[-5.53 -4.57 -3.49 -2.01 -0.23  1.91] -> 1.91
[ 6.26  4.66 -1.53  4.37  5.24] -> 5.24
[ 7.01 -2.91  1.86 -4.78  2.85] -> 2.85
[ 2.14 -2.63  1.10 -6.43 -3.42  5.51  1.30] -> 1.30
[-5.37  3.12  6.73 -1.45  6.03] -> 6.03
[ 6.28  2.15 -1.68 -0.31  3.93 -0.98] -> -0.98
[6.87 1.81 5.72 1.72] -> 1.72
[ 2.00 -6.32 -1.53 -1.01 -0.79 -4.29  1.16] -> 1.16
[-3.70 -3.65  3.22  2.85  3.55  0.46 -5.38] -> -5.38
[-0.36 -5.79  7.02  3.56 -4.11] -> -4.11
---
[ 2.23 -6.03  0.41  2.79] 2.79
[ 5.52  3.49  0.16 -1.47 -2.31] -2.31
[ 5.55  4.55 -0.28 -0.48  1.70  0.79] 0.79
[ 1.77  0.30  4.03 -5.64] -5.64
[-5.02 -2.46 -1.80  2.79  1.81  2.38] 2.38
[ 3.47 -2.05 -6.47 -0.63] -0.63
[-3.38 -6.47  4.46 -1.61] -1.61
[-6.73  2.74  4.42 -1.29  2.62 -0.60] -0.60
[ 1.01 -1.94  3.71  6.86  6.20 -4.52] -4.52
[-4.88  3.41 -4.27  4.14  6.38  0.64] 0.64
---
[[ 137.260  -29.857  -36.150   98.410  -16.944  -68.820   40.719]
 [-141.078   74.978  -72.771  -31.223  100.750  188.448  131.228]] → 131.228

[[  -0.2  124.6  232.1  -75.7 -144.0]
 [ -14.7   77.3  -39.4  150.9  135.1]
 [ -76.9   -3.4 -185.7  129.7  166.5]] → 135.1

[[ 133.390  -18.611  -57.627  -73.834 -223.737  -70.565  -91.066]
 [  70.227   12.601 -108.343   30.052 -120.786  -86.235  -32.523]
 [ -53.633   -4.888   -9.193  -10.190 -111.864 -123.860 -155.862]] → -32.523

[[ 0.345 -0.733  1.253 -1.368 -2.244  0.821 -0.790]
 [ 0.451  1.613 -1.506  0.269 -0.078  2.237 -0.221]
 [ 0.335 -0.206  0.409 -0.809 -1.301 -1.252 -1.101]] → -0.221

[[ 107.669  104.266  163.132  143.790 -107.397 -190.611 -178.858]
 [-113.272 -111.875 -105.327 -106.673  171.438  180.157  169.651]
 [ 139.497  114.228  155.292  125.680 -117.304 -143.222 -174.477]] → 169.651

[[-148.94  -41.89   -4.80  -53.47]
 [ 119.34   -2.48  -55.39   17.63]
 [  30.28  -28.74   19.24   54.16]] → 17.63

[[ 2.01 -1.14  0.29  0.47]
 [-1.15  0.34 -0.51 -1.49]] → -1.49
---
-12,23,24,-34,-30
-12,45,36,-47,-39
-48,35,5,-37,-23
-> -30

27,24,187,216 -> 216

9319,9180,2570,8805 -> 8805

253,243,570,840,546 -> 546

2094,2803,2682,7865
6609,6029,5995,5356
-> 7865

799,669,231,497 -> 497

3,7,2,4,1 -> 1

551,413,842,475,396,142 -> 142

30,-39,-49,-22 -> -22
---
-4.1	-7.8	-11.4	-13.2
12.1	-15.0	-7.8	-13.2
>> -7.8

0.201	-0.045	-0.094	0.176	0.021	0.126
-0.054	-0.097	-0.221	-0.045	-0.147	-0.130
0.238	-0.172	-0.010	0.007	-0.082	0.166
>> -0.147

-1.1	1.6	0.9	-1.0	-0.5	-0.5
0.0	0.1	0.1	0.0	0.0	0.0
>> 0.0

-0.126	-0.107	0.184	-0.048	-0.113
-0.131	-0.076	-0.178	-0.130	-0.089
>> -0.130

0.5	-0.5	0.7	0.2	0.2	-0.9
-0.1	0.8	0.4	0.2	2.2	-1.9
-0.4	0.8	0.5	-1.2	0.5	0.6
>> 2.2

0.005	-0.080	-0.137	-0.100	0.208	-0.155	-0.199
-0.004	-0.047	-0.160	-0.118	0.217	-0.198	-0.131
-0.095	0.137	-0.050	-0.091	-0.020	0.104	-0.193
>> -0.198

0.177	0.000	0.197	0.169	0.008	0.079
0.061	-0.140	0.044	0.013	0.190	0.192
>> 0.190
---
[-1.59  6.87  6.03 -0.11  2.86] -> 6.03

[[-1.11  5.47 -0.56  0.49 -5.47 -5.54]
 [ 5.73 -2.41  6.00  5.10  0.98  3.52]] -> 0.49

[-1.73  2.79 -2.54  4.87  1.87 -5.75] -> 4.87

[-4.50 -2.04 -1.42 -6.60 -6.46  4.08] -> -6.60

[-3.62 -0.34 -5.84 -0.72] -> -0.34

[[ 2.88 -0.60 -1.62 -1.43  1.71]
 [-4.57 -2.54 -0.52 -5.27 -2.51]
 [ 5.44 -1.34 -0.76  4.48  2.81]] -> -1.62

[3.03 2.84 0.90 6.72 1.15] -> 0.90

[[ 1.61  1.42  5.44 -0.24  5.12 -3.77  2.28]
 [ 2.53  2.53  3.96 -1.70  3.75 -3.21  0.44]
 [ 0.03  0.06 -3.53  2.32 -3.61  6.30  1.07]] -> 5.12

[-4.04 -5.08 -2.14 -4.52  1.18] -> -2.14

[[ 5.52 -2.42  3.91 -3.71]
 [ 4.54 -3.85  1.65 -3.99]
 [ 5.94 -3.18  3.08 -2.76]] -> -2.42
---
[[0.10, -0.12, -0.03, 0.52, -0.03, -0.68, 0.29],
 [-1.00, 0.67, 0.10, -0.21, -2.45, 1.20, -0.04],
 [0.46, -0.37, 2.16, 0.20, -1.19, -6.73, 5.40]] >> -6.73

[[-4.52, -1.69, -0.82, -0.65, 5.36, 4.63, 1.10],
 [-2.78, -1.98, 0.28, -1.21, 3.82, 2.91, 0.93],
 [-4.89, -4.18, 0.91, -3.15, 6.73, 4.04, 2.28]] >> 4.04

[[-0.50, -5.97, -0.09, 4.19, -0.38],
 [-0.88, 0.98, -1.08, -0.17, -0.93],
 [-0.99, 2.74, -1.32, -1.29, -1.07]] >> -1.29

[[0.89, 2.71, 0.73, -3.53, 0.27, 1.62, 2.38],
 [2.21, 2.93, -0.58, 2.60, 6.42, -0.20, 2.58],
 [5.01, 4.92, -0.31, 2.96, 6.78, 0.45, 3.03]] >> 0.45

[[1.62, -1.66, -0.18, 3.97, -1.99, 4.25],
 [-1.04, 1.53, -2.70, -3.92, 2.83, -3.12],
 [-0.88, 5.37, -3.60, 2.79, 1.70, -0.82]] >> 1.70

[[0.60, 1.46, 0.85, -1.46, -5.20, -4.41],
 [-1.62, 3.36, 0.68, 2.63, -4.07, -2.71],
 [-1.58, 1.54, -0.27, 2.25, -2.68, 0.34]] >> -2.68

[[-1.96, 5.66, 2.18, -0.32],
 [-2.85, 5.45, 0.69, -6.66],
 [0.17, 3.51, 4.59, -2.59]] >> 4.59

[[6.82, 4.79, 4.67, 1.35, -6.31, -4.08, 6.36],
 [6.82, -3.70, 4.67, 1.35, -6.31, -4.08, -0.13],
 [6.82, -1.53, 4.67, 1.35, -6.31, -4.08, -0.13]] >> -4.08

[[3.82, -5.36, -6.57, 3.55, -2.31],
 [-1.25, -1.46, 1.86, -6.53, -0.65],
 [2.94, -4.32, -5.34, 2.80, -1.74]] >> 2.80

[[5.08, -2.73, 1.44, -1.18],
 [-3.74, 1.26, -2.22, 0.64],
 [-3.36, -0.02, 3.66, -0.98]] >> 3.66
